In the rows, 128 means zero.
Each row is followed by its group and then its class within the group.
[150 103 118 165 140 146 110 140 141 123 115 107 140 104 126 126 138 138
 114 134 126 138 106  98 138 144 139 125 123 181 132 125 125 109 119 129
 171 147 144 145 177 121 136 144 142 129 148 122 122 124 128 131 153 122
  88 117 106 103 116 134 143 137  91 145 118 134 124 146 168 143 145 112
 105 154 132 118 134 125 123 100 165 112 132 105 154 141 107 131 128 127
 120  96 135 141  90 170 136 132 115 129 147 128 142 139 125 145 126 145
 129 144 124 149 117 116 119 123  75 122 141 128 125  97 116 106 153 170
 126 116 162 114 118 175 118 136  55 143 138  93 150 168 146 139  85 147
 130 142 145 171 112  51 123 112 159 120 133 101 163 126 102 116 120 137
 124 133  92  98 114 151 132  97 132 117 110 135 121 141 113 143  94 132
 146 126 156 116 173 141 143 122 108 138 125 161 144 113 121 139 152 133
 118 143]
<95> > G
[123 137 141 155 144 140 127 103 170 105  85  64 118 119 130 162 136 113
 152 109  98 123  83 122 130 142 194 122 122 173 131  87 108 109  85 140
 129  88 103 163 137 145 126 132 119 129 145 120 124 112 135 115 139 100
  99 125 118 111  77 132 175 129 105 132 168 144 193 127 118 121 127 114
 130 165 152 103 149 147  96 101 176 121 144  67 161 125  86 148 104  68
 141 125 124 174 121 150 112 140 134 152 110 143  94 128 149 136 102 159
 114 149 153 125 118 113 107 128  96 121 129  91 126 125 122 112 158 144
  83 167 148 130 146 100 100 123  88 165 148 131 177 157 158 152  82 177
 124 129 124 140 153  96 166 142 167 125 139 120 145 104 147 120 132 115
 136 145 163 121  95 135 140 133 144  93 126 139 155 133 120 139 135 146
 133 153 137 127 160 145 145 133 169 126 118 151 136  76 135  78 178 133
 118 139]
<99> > Y
[149 110 161 115 168 125  97 135 127 136 112 145 138 109 121 126 150 104
 101 132 127 138 116  93 113 140 157 131 116 180 135 150 126 120 137 138
 136 155 144 123 130 137 141 157 144 142 134  99 131 114 144 113 125 104
 118 154 122 109  82 139 144 144  91 140 116 137 125 157 141 124 142 107
 134 125 142  97 121 126 110 116 159 118 140  84 145 120 158 127 125 127
  89  93 136 115 124 137  99 135 134 134 152 132  76 120 149 122 120 142
 157 166 130 169 102 134  89 120  96 127 165 113 118 100 129  62 123 124
 126 138 169  99 117 143 156 125  97 125 127 153 144 185 128 132  81 102
 135 131 119 163 114  74 137 132 142 111 111 121 133 133 112 115 128 122
 122 156  94  97 126 155 125 108 122  95 141 123 128 131 101 146  63 157
 135 132 150 106 137 164 155 141 114 157 107 144 148  97 150 131 146 142
 119 145]
<95> > H
[167 131 142 114 161 136  88 115 143 129  68 124 113 103 130  99 154 124
  84 129 114 131 117  82 125 143 181 103 133 152 137  92 124 107 101 133
 141 109 127 138 164 147 143 151 136 120 128 109 119 112 154 133 130 134
 149 116 106 119  42 126 143 107  95 146 124 126 144 151 116 155 121  84
 122 154 134 114 127 140 166 105 163 118 149  84 154 114 126 130 140 118
  89 134 123 108  94 169 113 144 131 125 129 149 172 118 164 121 118 106
 180 131 108 179 132 130 183 107 119 125 141 122 124  90 118 113 169 127
 121 118 155 138  96 123 103 129  56 132 123 127 124 168 120 157  72 130
 127 118 128 163 111  73 133 175 146 122 152 100 138 144 106  97 113 126
 131 150  99 115  92 178 131 101 109 106 139 135 142 118 108 179  60 117
 118 107 176  78 134 160 127 124  85 168  98 166 112  83 141 136 149 113
 117 148]
<95> > H
[171  82 145 143 141 106 125 138 134 127 107  89 137 115 132  94 142 122
  92 160 113 132 106 166 154 139 162 120 121 158 145 144 141 117 127 108
 169 129 139 118 181 115 124 132 114 129 141  92 131  95 123 138 139  81
 106 148 125 125  98 148 133 122  79 153 146 178 147 170 136 137 146 113
 111 142 120 102 130 132 155  37 184 120 121  93 132 129 181 136 138 135
 104  94 118 121 112 167 104 133 121 140 167 148 149 123 118 120 120 164
 161 149 125 163 125 103 109 123  83 126 145 156 129  99 131 106 128 136
 117 132 149  98 111 180  94 127  62 115  97 116 122 142 115 142  92 198
 137 109 122 159 123  30 184 125 149  95 115 121 132 150  63 135 127 151
 111 165  57  94 138 122 110 101 112 100 114 141 140 127 112 140  85 132
 178  94 142 102 149 152 135 132 113 118 108 188 132  97 144 153 161 126
  90 148]
<95> > G
[175 127 157 119 157 121  91 131 127 118 101  90 128 109 127 100 191 127
 103 131 127 144 133  64 130 153 159 108 146 170 142 122 122 108 135 127
 136 120 108 117 141 130 143 142 137 130 128 130 131 128 148 128 130  99
 116 114 123 123  72 123 130 108  97 135 132 119 141 162 134 125 130 128
 138 145 125  94 117 132 136 110 176  97 143  72 124 132 136 132 146 105
 117 116 123 127 103 139 121 117 156 118 138 133 115 119 130 123 123 124
 138 159 140 174 128  97  96 121 105 124 148 114 129  68 133 147 120 131
 128 152 146 111 125 157 103 134  63 135 136 134  87 176 122 151  87 137
 136 120 141 152 126  98 138 151 144 103 127 118 148 149 122 123 121 132
 121 129  98 104 112 160 135 101 116 116 138  99 151 128 113 150 104 121
 145 128 159 101 154 139 143 120 115 159 120 150 139  97 135 149 147 122
 118 139]
<95> > H
[137 122 170 125 181 147 141 119 179  98  84  53 134  48 132 144 133 101
 191 103  74 124 100 168 135 137 217  91 126 164 113  78 133 118  88 130
 122 115 105 196 150 148 137 141 113 151 161 138 132 123 120  73 132  90
 110 118 128 112 112 124 169 120 101 143 168 179 130 158 144  89  93  59
 125 166 146  83 158 109  99  59 172 135 142  62 150 130 116 150  89 101
 134 119 127 181 119 163  99 131 123 152  98 145  66 137 147 132 112 129
 119 156 124 157  92 120  77 126  43 113 137  87 124 105 115  99 157 145
 119 143 159 115 155 122  82 131  90 134 184 144 169 157 170 116  71 134
 132 139 160 163 148   4 187  60 171 104 118 130 133  95 122 128 136 101
 130 159 164 112 143  76 126 115 116 132 178 160 131 118 123 121 118 128
 130 171 146 129 156 148 157 129 111 121 122 167 149  78 113 114 167 144
 123 159]
<99> > Y
[156 124 149 128 146 132 106 121 132 119 116 120 144 123 124  88 141 115
 129 139 108 119 116 103 142 204 161 129 129 143 117 128 121 121 124 124
 146 144 131 118 162 141 137 148 147 148 145 111 133 115 122 118 146  97
 114 111 111 115 123 133 138 122 112 142 130 143 133 151 149 119 127 116
 126 217 144 110 171 128 136 111 138 119 119 100 131 133 116 147 135 147
 100 120 129 112 110 147  82 123 155 137 139 140 129 129 127 147 148 141
 142 140 128 162 130 133 103 127 110 117 134 124 134 105 103 119 157 134
 127 121 140  95 129 155  87 128  93 116 106 143 138 147 113 118  95 141
 127 117 155 177 128  50 145 148 141 121 114 119 129 142  89 100 121 141
 117 151  73  96 132 142 124 112 109 137 115 145 157 128 109 142  85 145
 131 110 143 113 127 139 145 129 125 145 119 159 127  94 128 145 150 120
 127 140]
<95> > G
[145 121 150 159 158 143 102 134 145 121 121 116 125 103 140 119 154 116
 120 125 119 112 108  99 146 151 165 129 118 169 133 134 109 100 104 143
 137 128 119 123 165 135 122 133 106 137 155 117 121 107 138 124 142  97
  96 105 105 124  88 132 145 135 103 148 136 149 136 160 140 143 141 113
 119 167 119 112 141 129 130  87 163 147 115  83 162 129 123 145 125 146
 109 112 146 141 109 156  91 128 120 132 143 131 131 122 130 127 126 136
 145 159 131 156 132 129 107 128 102 125 156 122 121 102 104 136 161 136
 109 118 148 103 119 138  94 126  73 123 138 135 139 150 117 128  78 116
 145 144 143 175 108  68 139 164 161 141 117 120 146 145  93 122 135 134
 129 140  96 104 120 139 140 113 134 136 133 138 141 135 111 150 104 119
 145 113 145 109 136 147 133 130 104 162 135 160 136 102 128 140 166 133
 117 132]
<95> > G
[119 139 169 138 130 150 117 148 127 112 154  79 162 159 146 106 141 118
 168 102 156 120 126  99 134 121 154 129 130 146 111 145 125 111  96 104
 132 106 123 168 166  60 123 109 136 136 147 144  86 107 147  98 125 172
 121 102 120 132 171 124 133 127 130 117 153 151 131 124 128 115 117 156
 123 112 148  97 113 120 133  96 147 130 112 104 140 116 125 120  85 136
 161 149 131 135 114 137 132 147 120 124 152 142 117 119 157 131 141 164
 146 132 127 126 121 152 134 146 131 125 121 157 154 139 128 112 188 144
 103  73 137 126 156 134 111 147 132 104 171 119 137 119 112 118 101  56
 119 114 144 154  80 122 152 150 198 120 150 117 127 127 122 125 130 161
 138 124  98 106 175  98 145 110 153 114 121 137 128 134 103 109 136 105
 123 101 159 162 127 105 142 157 144 112 150 130 140 153 105 135 133 129
 135 151]
<88> > K
[136 118 155 144 140 110 124 122 150 124 123  71 137 126 129 105 150 126
 131 121 126 127 105  98 151 124 162 107 126 165 152 143 109 118 100 124
 145 130  92 122 184 140 138 139 150 115 151 113 135 110 120 129 133 104
 109 140 126 133  69 114 141 111 104 142 145 127 149 160 136 123 152 119
 112 132 119 102 151 125 119  65 171 130  96 110 164 140 107 152 172 121
 123  97 131 132 126 207 115 128 131 161 185 135 115 110 111 127 104 150
 141 136 153 186 113 150 109 144  84 124 135 122 134  64 127 129 154 131
 111 132 154 112 140 183 103 143  68 166 127 147 144 169 111 146 110 168
  85 127 139 139 131  58 177 118 167 137 134 116 169 139 102 125 117 141
 108 156 101  84 135 138 109  95 146 147 126 142 151 117 102 145 115 150
 145 105 141 131 162 147 149 119 113 158 128 169 163 103  88 137 145 103
 103 134]
<95> > T
[161 110 132 148 144 130 136 105 144 113 124  86 131 106 108 100 139 118
 108 153 138 140 124  89 139 134 146 119 103 161 136 128 124 109 111 131
 155 105 129 117 182 121 151 136 152 119 155 104 122  91 156 132 136 103
 119 140  98 133  74 133 140 117  86 138 130  91 128 154 122 139 165 108
 102 156 142 118 155 151 126 125 155 126 119 112 158 136 113 136 128 134
  94 122 108 137 130 137 114 147 125 146 155 121 129  69 129 120 117 129
 122 136 149 186 125 128 116 117  94 106 149 112 120  94 116 120 121 115
 139 119 153 110 133 142 115 110  56 149 145 146 137 152 105 146 109 153
 127 142 123 161 100  83 145  85 138 127 141 113 155 123 135  87 115 120
 140 159 112  83 114 158 114 109 124 106 113 144 158 137  93 151  94 157
 149 118 169 101 165 169  93 125 109 152  91 156 133  84 146 155 187  99
 127 125]
<95> > T
[110 140 178 175 145 154 120 131 147  98 148  84 166 142 136 120 132  85
 181  97 119  99 128 135 130 129 170 132 107 153 109 126 121 123  94 101
 121 135 115 164 141 117  47 129 131 127 157 142  81 110 131  65 128 134
 109 108 129 132 200  78 137 139 147 124 163 170 140 135 132 109  90 164
  96 148 130 134 133 120 108  95 150 129  82 122 159 135  93 132  79 148
 167 179 130 163 134 137 133 150 129 167 133 153 111 134 180 144 149 153
 133 134 128 116 121 124 140 114 124 102 135 145 158 140 120  99 213 129
  89  71 140 107 149 137  95 161 137 108 160 149 141 118 132 121  99  58
 117 112 131 192 117  78 140 146 210 118 137 127  98 120 122 154 120 155
 128 108  98 120 166 138 144 128 159 132 120 147 133 139 104  86 170 125
 121 114 113 158 142  97 137 137 144  96 136 153 113 127 115 123 147 199
 124 123]
<88> > K
[136 129 149 141 137 141 127  95 138 127 130 108 118 116 132 153 144 121
 139 111 102 120 122 144 123 124 153 122 129 132 128 135  98 126 129 107
 135 127 114 156 159 144 127 133 140 146 137 115 130 123 129 110 146 134
 119 131 114 127 147 117 162 131 123 130 150 135 123 150 156 102 121 131
 136 147 137 117 149 111 130 109 138 131 133 110 118 127  86 123 123 129
 125 137 135 159 118 149  99 135 132 151 111 139 126 133 112 138 113 140
 139 135 151 145 117 135 132 141 134 107 144 102 135 128 123 151 164 141
 112 107 147 116 150 142 102 130  83 143 116 138 131 164 138 126 105 163
 100 120 127 146 126 101 154 134 142 122 132 128 132 126 121 135 140 139
 157 135 123 114 145 126 121 111 115 132 131 103 138 135 114 145 125 136
 133 123 147 127 139 141 137 131 125 126 136 161 124 109 123 135 154 131
 124 144]
<99> > V
[148 120 119 119 126 113 132 111 142 122 116 105 119 109 133 114 143 132
 108 121 122 149 109 103 137 116 135 116 131 166 127 122 132 115 136 139
 148 109 100 133 186 138 132 139 126 134 145 113 135 124 122 160 139 121
 154 126 104 109  94 112 131 108  97 138 129 101 121 121 118 109 172 100
 133 130 138 104 144 115 133 113 148 115 120  85 135 146 120 122 141 120
 116 107 137 149 135 141 110 140 129 148 158 136 118 117 107 137 130 139
 104 138 131 147 108 114 117 121 117 111 138 117 115  81 134 121 139 142
 119 152 148 123 141 170 117 124  76 183 130 153 160 181 128 147 115 179
  93 135 147 135 141  81 144 116 148 105 120 123 148 111 118 133 122 143
 111 134 108 113 135 130 119 120 121 112 122 129 146 140 115 149  89 134
 124 117 182 126 166 120 143 124 111 148 140 138 160 111 126 141 141  98
 110 123]
<95> > T

Each row is followed by its group and then its class within the group.
[125 114 125 134  96 170 158 150 132 144 159 137 137 115 145 153 127  98
 117 166 162 126  93 135 132 141 115 138 140 139 157 126 128 124  81 169
 125 145 119  94 159 124 138 148 153 132 101 106 148 135 104 124 137 107
 114 118 132 147 104 110 136 101 102 156 147 111 134 135 169 119 122 129
 143 159 121 125 140 125 156 128  98 111 130 114 102 141 137 145 124 111
 113 130 129  83 105 165 115 132 131 115  97 129  94 117 135 129 162 156
 137 178 117 138 140 135  91 140 120 134 117 131 139 106 112 147 130 125
 130  97 102 106 147 111  92 139  85 183 151 135 137 142 133 121 121  95
 122 152 146 138 174 119 141 113 142 131 115 144 134 132 133 153 144  49
 124 121 146 147 147 105 126 131 150 110 123 101 133 102 109 156 129 164
 124 114 127 131 116 120 141 157 140 126 115 140 126 128 137 104 116 125
 130 123]
M > bd
[129  93 124 115 104 145 152 140 125 138 155 133 127 118 151 136 122 108
 105 179 143 158 125 110 117 115  81 148 157 130 173 128 131 111  91 167
 114 131 115  92 156 125 172 133 128 152 118 119 127 112  99 120 145 122
  82 103 151 120 143  86 132  92 110 126 140 119 140 149 167 120 124 151
 133 170 112 115 145 142 142 159  90  83 141  96 141 166  90 127 131 121
 125 121 137  97 100 153 124  86 175 134  92 102  73 116 130 146 140 161
 121 131 111 122 158 130 125 162 122 130 136 141 155 132 107 156 133 108
 126  94 116 111 139 121 103 142  79 144 122 153 126 133 126 127 138  63
 131 145 142 117 154  97 153 101 119 139  98 144 131 130 121 143 150 149
 122 135 137 167 128 111 123 128 154 130 135 105 130 112 123 129 117 143
 137 124 128  93 119 114 134 152 132 146 115 144 143 120 140 106 112 117
 133  82]
M > bd
[116  90 160 128  86 151 125 138 114 146 131 132 134  86 123 136 104 112
 131 115 145 132 112 135 104 152 115 152 128 148 114 144 139 144 119 169
 125 139 147 118 129 127 158 141 106 123 121 100 131 151 111 122 183 102
 102 138 139 131 149 121 120  99  98 146 136 116 111 125 165 117 144 150
 109 169 141 104 153 139 144 125 132 100 127 105 131 145 129 116 136 120
 115 126 131 146 133 158 122  99 141 161 136 121 112 114 105 124 132 135
 107 214 104 129 150 148 128 147 128 101 135 122 136 108 118 153 118 139
 101  83 131 107 135 134  74 134 106 139 130 129 131 134 138  97 130 122
 119 147 117 119 139 116 148 144 137 141 120 134 126 157 117 128 119 131
 122 122 131 187 127 105  85 135 131 108 132 141 154 131 137 133 126 128
 102 127 140 100 102 104 131 107 139 145 113 146  88  99 152 131 124 125
  97 122]
A > gp
[120 143 121 127 109 147 141 118 120 157 137 128 109 131 124 146 140 109
 116 186 141  96  81 126 169 157 145 159 123 135 147 125 149 115  89 178
 118 151  88 129 118 119 118 149 143 111 115 137 153 124 105 130 129 140
 131 135 118 141 121 138 155 109 153 135 146 138 134 174 123  98 132  89
 135 146  92 149 118 108 156 138  93 142 125 126 101 143 118 135 125 127
 112 117 128  91 109 105 115 117 142 133 131 141 109 136 145 138 124 137
 132 180 120 117 141 143 105 135 118  93 118 142 170 128 118 144 132  99
 109 138  98 107 174 128  81 154 112 179  94 132 120 122 139 141 136 102
 142 155 154 148 147  97 159 109 160 134 116 127 131 157 130 127 151 170
 138  90 148 177 145 135 128 130 101 130 167  81 117 104 134 110 129 133
 123 127 125 121 120 109 111 103 121 133 144 129 137 128 127  75 122 155
 173 115]
U > gt
[ 93 127 128 140 133 156 141 122 138 159 133 141 113 135 124 152 128 110
 115 159 123 101  73 137 138 154 122 155 121 131 127 129 122 152 107 168
 140 134 116 118 133 100 128 169 153  98  99 131 142 137 103 128 134 121
 131 140 115 136 126 143 152 101 111 153 132 138 129 156 129  96 130  87
 139 119 115 139 142 131 148 129 111 151 129 138 106 145 109 128  97 133
 108  82 116 106 110 102 119 122 148 130 139 140 113 114 149 143 131 129
 114 175 118 129 147 144 112 120 118 138 116 126 178 122 120 135 129 126
 118 111  74 125 160 118  87 171 112 182 119 118 136 121 103 140 136 110
 154 164 134 155 137 116 149 134 132 132 125 144 133 175 120 128 144 156
 140 100 125 160 135 143 122 121 115 126 155  76 125 109 118 132 130 145
  97 126 119 123 107 112 125 103 137 139 138 129 120 130 135  62 116 125
 148 109]
U > hf
[ 94  88 120 123  84 130 151 149 108 163 145 153 104 108 165 119 109 114
 102 175 151 123  96 125 103 139  82 149 141 135 168 133 120  94  91 166
 107 133 113 110 124 122 138 159 142 143 123 108 153 136 123  83 147 107
  97 124 158 131 109  94 144 107 133 160 164 116 113 137 170 204 129 121
 140 149 111 121 176 143 149 119  90 115 145  94 149 164 117 119 142 105
 121 133 129 122  98 156 138 139 137 144  86 103  69 105 115 117 134 144
 117 228 132 126 145 155  99 169 118 105 128 162 148 138 107 162 105 133
 115 114  85 106 137  99 115 129  66 174 169 137 153 127 142 136 127  90
 128 152 127 135 203  94 139 109 116 159 116 128 128 118 140 154 136 146
 132 145 172 156 108 119  97 122 153 125 122  95 136 127 105 152  96 131
 146  97 121  96 102  96 127 160 100 151 119 146 142 120 167 104 115 103
 106 118]
M > bd
[ 90 128 187 146 135 147 102 111 112 121 119 123 107 133  98 161 117 119
  99 138 118 111  81 127 121 134 121 177 132 163 100 153 150 153 139 149
 133 134 155 149  95 114 167 143 134 109 128 141 118 130  81 135 137 150
 112 147 126 152 186 133 136 100 119 132 135 144 111 132 143  77 136 115
 125 119 146 138  98 124 144 120 151 121 133 131  91 119  64 109 105 142
 142 117 144 170 132  92  86 116 136 152 155 134 146 149 123 140 108 103
  88 175 126 107 155 137 152 135 132 127 131 133 134 123 133 145 112 114
 112 114 119 123 136 142  95 189 122 125  74 121 124 121 137 115 149 177
 173 156 137 127 104  86 136 143 129 138 132 114 124 166 128 106 134 147
 156 111 124 190  80 138 107 132  62 139 147 103 162 111 115 117 123 113
 107 134 123 105 109 128 123  97 115 142 145 116 123  99 157  99 114 156
 124  96]
C > lb
[133 120 153 123 111 156 119 135 127 139 143 116 138  96 135 143 127 112
 125 125 178 159  99 137 136 129 112 143 143 133 122 119 141 138 106 191
 126 146 114  95 150 138 143 126 105 141 103 109 113 126 116 150 136 101
 118 112 136 119 155 117 115  96 105 139 107 124 142 160 175 118 130 170
 133 184  87 102 117 147 155 141 114  88 131 123 137 139 117 118 164 139
 130 132 145 110 130 154 118  92 149 137 125 132 119 125 126 153 153 139
 134 133 105 144 137 146 122 151 132 132 131  77 129  98 120 134 135 120
 112  67 152 123 135 110 101 103  98 124 114 143 139 139 119 110 136 102
 133 134 146 117 137 137 161 116 127 126 133 154 154 140 115 111 132 138
 132 116 100 167 132 120 118 129 123 133 119 150 132 114 128 125 135 142
 129 119 159  93 102 144 110 130 127 112 107 130 110 101 130 162 120 132
  96 130]
M > zn
[101 124 208 175 178 159 124 109 136 143 124 131  97 160  70 142 112 122
 114 139  96 106  73 139 119 123  95 181 123 145 104 135 127 149 111 141
 144 143 150 140 101 105 155 136 149 124 105 150 120  90  61 134 122 130
 134 156 115 157 176 146 108 106  79 134 116 136 119 156 127  65 120  69
 143  82 163 169 115 137 152 145 127 153 129 149  92 130  52 107  84 141
 126 114 151 154  93  94 115 151 128 113 135 140 145 144 129 143 128  89
  88 168 112  98 145 137 141 106 131 111 124 128 179 112 126 126  94 127
 109 113  96 108 140 122 112 227 105 146  62 129 122 138 117 163 136 131
 169 164 175 150 136 102 170 134 125 127 132 123 129 231 134 119 141 152
 162  88 113 166  79 137 135 124  56 150 154  88 140 115 107 133 124 132
 105 134 126 112 136 146 116 108 126 117 123 103 126 100 147  73 108 158
 147 102]
C > lb
[118  94 178 142  81 146 110 149  90 142 140 121 115  61 133 150 114 112
 102 105 175 143  88 146  97 126  91 144 133 156  85 145 130 152  96 154
 132 153 139  84 139 141 153 144 118 123 136  91 144 153 146 135 152 101
 123 145 145 134 140 125 114 115  84 150 121 106  92 137 197 115 134 165
 138 188 135  99 162 131 145 116 130 103 126 109 143 149 137 126 137  93
 119 110 145 142 136 145 133 138 127 147 137 126 113 137 125 124 150 144
 133 234 117 146 144 175 131 152 135 109 140 133 113 106 112 149 126 125
 100  66 129 128 136 125  79 132  86 138 138 134 139 132 136 116 109 117
 110 143 122 108 196 140 151 103 128 134 120 120 137 127 128 127 121 139
 133 128 150 167 129 134  75 132 130 108 127 159 175 120 141 144 133 115
 101  74 175  86 101 122 101 104 131 140 100 147  74  88 147 167 121 131
 118 127]
A > gp
[ 92 132 113 148 166 166 143 109 148 144 122 141 127 167 102 131 132  88
 109 177 112 102  81 111 168 124 111 165 120 115 144 148 116 121 106 145
 130 137 114 129 121  86 131 149 156 124  88 156 141 124  79 131 128 132
 109 120 110 139 141 133 232  89 106 133 116 139 154 161 103  78 119  67
 147  92 101 175 139 111 156 145  98 144 126 142  99 132  85 133  97 135
 120 112 131  91 108 105 115 107 145 116 128 136 138 116 138 149 137 108
 130  84 124 107 144 115 100 128 110 138 101 115 192 159 115 131 114 120
 149 136  40 112 143 120 108 191 110 193 104 128 136 145 125 181 136 114
 161 150 168 146 140 107 145  91 133 138 134 161 130 182  98 141 173 159
 171  93 136 130 115 154 152 121 106 153 160  55 107 112 107 135 118 148
 110 160 105 129 108 121 145 121 136 127 149 114 138 142 119  58 109 157
 156 108]
U > hf
